Here is a tiny trained network, its code and every weight. The questions are about switching its units off for an input and a target symbol, where a switched-off unit gives its printed mean instead of its output.

import numpy as np


def w(rows, s, z=0):
    codes = np.array(rows[::2]) - 128.0
    scale = np.full(codes.shape[1], s)
    scale[-1] = z or s
    return codes * scale


def f(y):
    return y / 2 * (1 + np.tanh(0.7978845608 * (y + 0.044715 * y**3)))


def softmax(a):
    e = np.exp(a - a.max(-1, keepdims=True))
    return e / e.sum(-1, keepdims=True)


def log_softmax(a):
    a = a - a.max(-1, keepdims=True)
    return a - np.log(np.exp(a).sum(-1, keepdims=True))


def net(x, mask):
    ids = ['βγδζθλμπστφψω'.index(c) for c in x.split()]
    T = len(ids)
    res = E[ids] + P[:T]
    q, k, v = (res @ M[0].T for M in (Q, K, V))
    z = softmax(np.where(np.tri(T) > 0, q @ k.T / 2**0.5, -1e9)) @ v
    res = res + np.where(mask[0], z, O[0][:, -1]) @ O[0][:, :-1]
    y = f(res @ A[0][:, :-1].T + A[0][:, -1])
    res = res + np.where(mask[1:9], y, B[0][:, -1]) @ B[0][:, :-1]
    return log_softmax(res[-1] @ U[:, :-1].T + U[:, -1])


Q, K, V, O, A, B = {}, {}, {}, {}, {}, {}
E = w([
[153,165,87],'β',
[134,114,140],'γ',
[73,134,152],'δ',
[54,225,152],'ζ',
[134,239,45],'θ',
[63,199,79],'λ',
[57,187,137],'μ',
[161,161,149],'π',
[206,83,210],'σ',
[194,169,172],'τ',
[175,106,140],'φ',
[126,82,243],'ψ',
[139,247,16],'ω',
],0.013)
P = w([
[77,29,48],'0',
[225,159,246],'1',
[64,110,95],'2',
[204,169,250],'3',
[90,109,98],'4',
[129,158,153],'5',
],0.011)
Q[0] = w([
[126,16,84],'H1',
[199,153,247],'H1',
],0.011)
K[0] = w([
[206,193,254],'H1',
[149,12,102],'H1',
],0.0069)
V[0] = w([
[62,103,157],'H1',
[105,249,53],'H1',
],0.017)
O[0] = w([
[83,254,208,254],'H1',
[228,206,72,142],'H1',
],0.01,0.0047)
A[0] = w([
[87,169,33,254],'N1',
[66,91,7,187],'N2',
[159,161,170,196],'N3',
[152,121,199,104],'N4',
[187,117,165,115],'N5',
[114,168,191,212],'N6',
[48,86,130,200],'N7',
[102,34,104,157],'N8',
],0.012,0.0072)
B[0] = w([
[73,65,229,214],'N1',
[53,175,44,168],'N2',
[135,82,48,206],'N3',
[43,236,121,171],'N4',
[68,46,117,142],'N5',
[190,133,125,254],'N6',
[165,64,137,212],'N7',
[255,208,104,163],'N8',
],0.0087,0.014)
U = w([
[99,108,95,151],'β',
[171,105,89,131],'γ',
[82,34,164,255],'δ',
[144,247,214,95],'ζ',
[132,183,76,106],'θ',
[13,174,151,66],'λ',
[80,147,212,71],'μ',
[151,121,142,124],'π',
[213,98,159,135],'σ',
[217,182,108,138],'τ',
[189,74,71,198],'φ',
[183,106,233,49],'ψ',
[117,210,48,120],'ω',
],0.011,0.0077)

Each question gives the input, a string of symbols that net reads in full, and the target symbol t.
The units are the heads (2 rows each of Q, K, V and O) and the neurons (one row each of A and B). Each row of codes is followed by its name. A weight is (code - 128) times the scale printed after its matrix; where a second scale follows, it is the last column's (O, A, B and U).
mask holds one flag per unit, heads first, then neurons. A switched-off unit (its flag False) gives its mean, the last column of its rows in O or B, instead of its output. The means were averaged over made-up inputs and are rounded, as every weight is.
A unit's drop is (log p(t) with every unit on - log p(t) with that unit switched off) / (log p(t) with every unit on - log p(t) with every unit switched off).
The circuit of an input: a set's keep is (log p(t) with only the set's units on - log p(t) with every unit switched off) / (log p(t) with every unit on - log p(t) with every unit switched off). Starting from all 9 units, units are removed one at a time, each time the one whose removal leaves the highest keep (on an exact tie, the one counted first), for as long as the keep stays at least 0.8.
circuit, biggest first: the units of the circuit, biggest drop first
top k neurons: the k neurons with the biggest drops, biggest first
drop of u: that unit's drop, to one decimal
input ζ φ δ γ δ ψ, target ζ: top 2 neurons	(N4 N1)
input δ λ λ φ, target ζ: top 3 neurons	(N4 N7 N6)
input δ θ δ μ δ ω, target ζ: top 4 neurons	(N1 N7 N5 N2)
input λ δ φ ζ, target τ: circuit, biggest first	(N3 H1)
input φ μ ψ ψ, target δ: top neuron	(N5)
input φ λ δ φ ψ, target ψ: circuit, biggest first	(H1 N8 N3 N2)
input ω β ζ ω, target φ: circuit, biggest first	(H1 N5 N3 N1)
input δ φ φ φ, target ζ: top 4 neurons	(N4 N7 N6 N1)
input σ σ δ δ, target ψ: top 4 neurons	(N7 N8 N6 N2)
input δ λ δ π δ ψ, target ζ: top 3 neurons	(N4 N6 N1)
input δ φ σ, target σ: circuit, biggest first	(N8 H1 N7)
input λ λ δ μ, target τ: top 2 neurons	(N3 N6)
input λ λ δ λ, target τ: circuit, biggest first	(H1 N3)
input λ δ δ φ, target τ: circuit, biggest first	(H1)
input ω ω ψ ω, target φ: circuit, biggest first	(H1 N5 N3 N1)
input ω π τ σ, target φ: circuit, biggest first	(H1 N5)
input ψ σ γ δ, target μ: top 2 neurons	(N4 N7)
input σ φ δ δ λ, target λ: top 3 neurons	(N1 N7 N2)
input δ σ σ, target σ: top 2 neurons	(N8 N7)
input φ φ φ σ δ μ, target δ: top neuron	(N8)
input ψ β δ σ φ, target φ: circuit, biggest first	(N8 H1 N7)
input ζ θ δ δ λ, target λ: top 4 neurons	(N1 N2 N6 N7)
input λ δ τ λ, target τ: drop of N6	0.1
input φ β δ φ, target δ: drop of H1	0.9
input ω μ δ δ, target φ: drop of N5	0.3
input δ ψ ω σ, target ζ: drop of N2	0.1
input ω λ δ λ, target φ: top neuron	(N3)
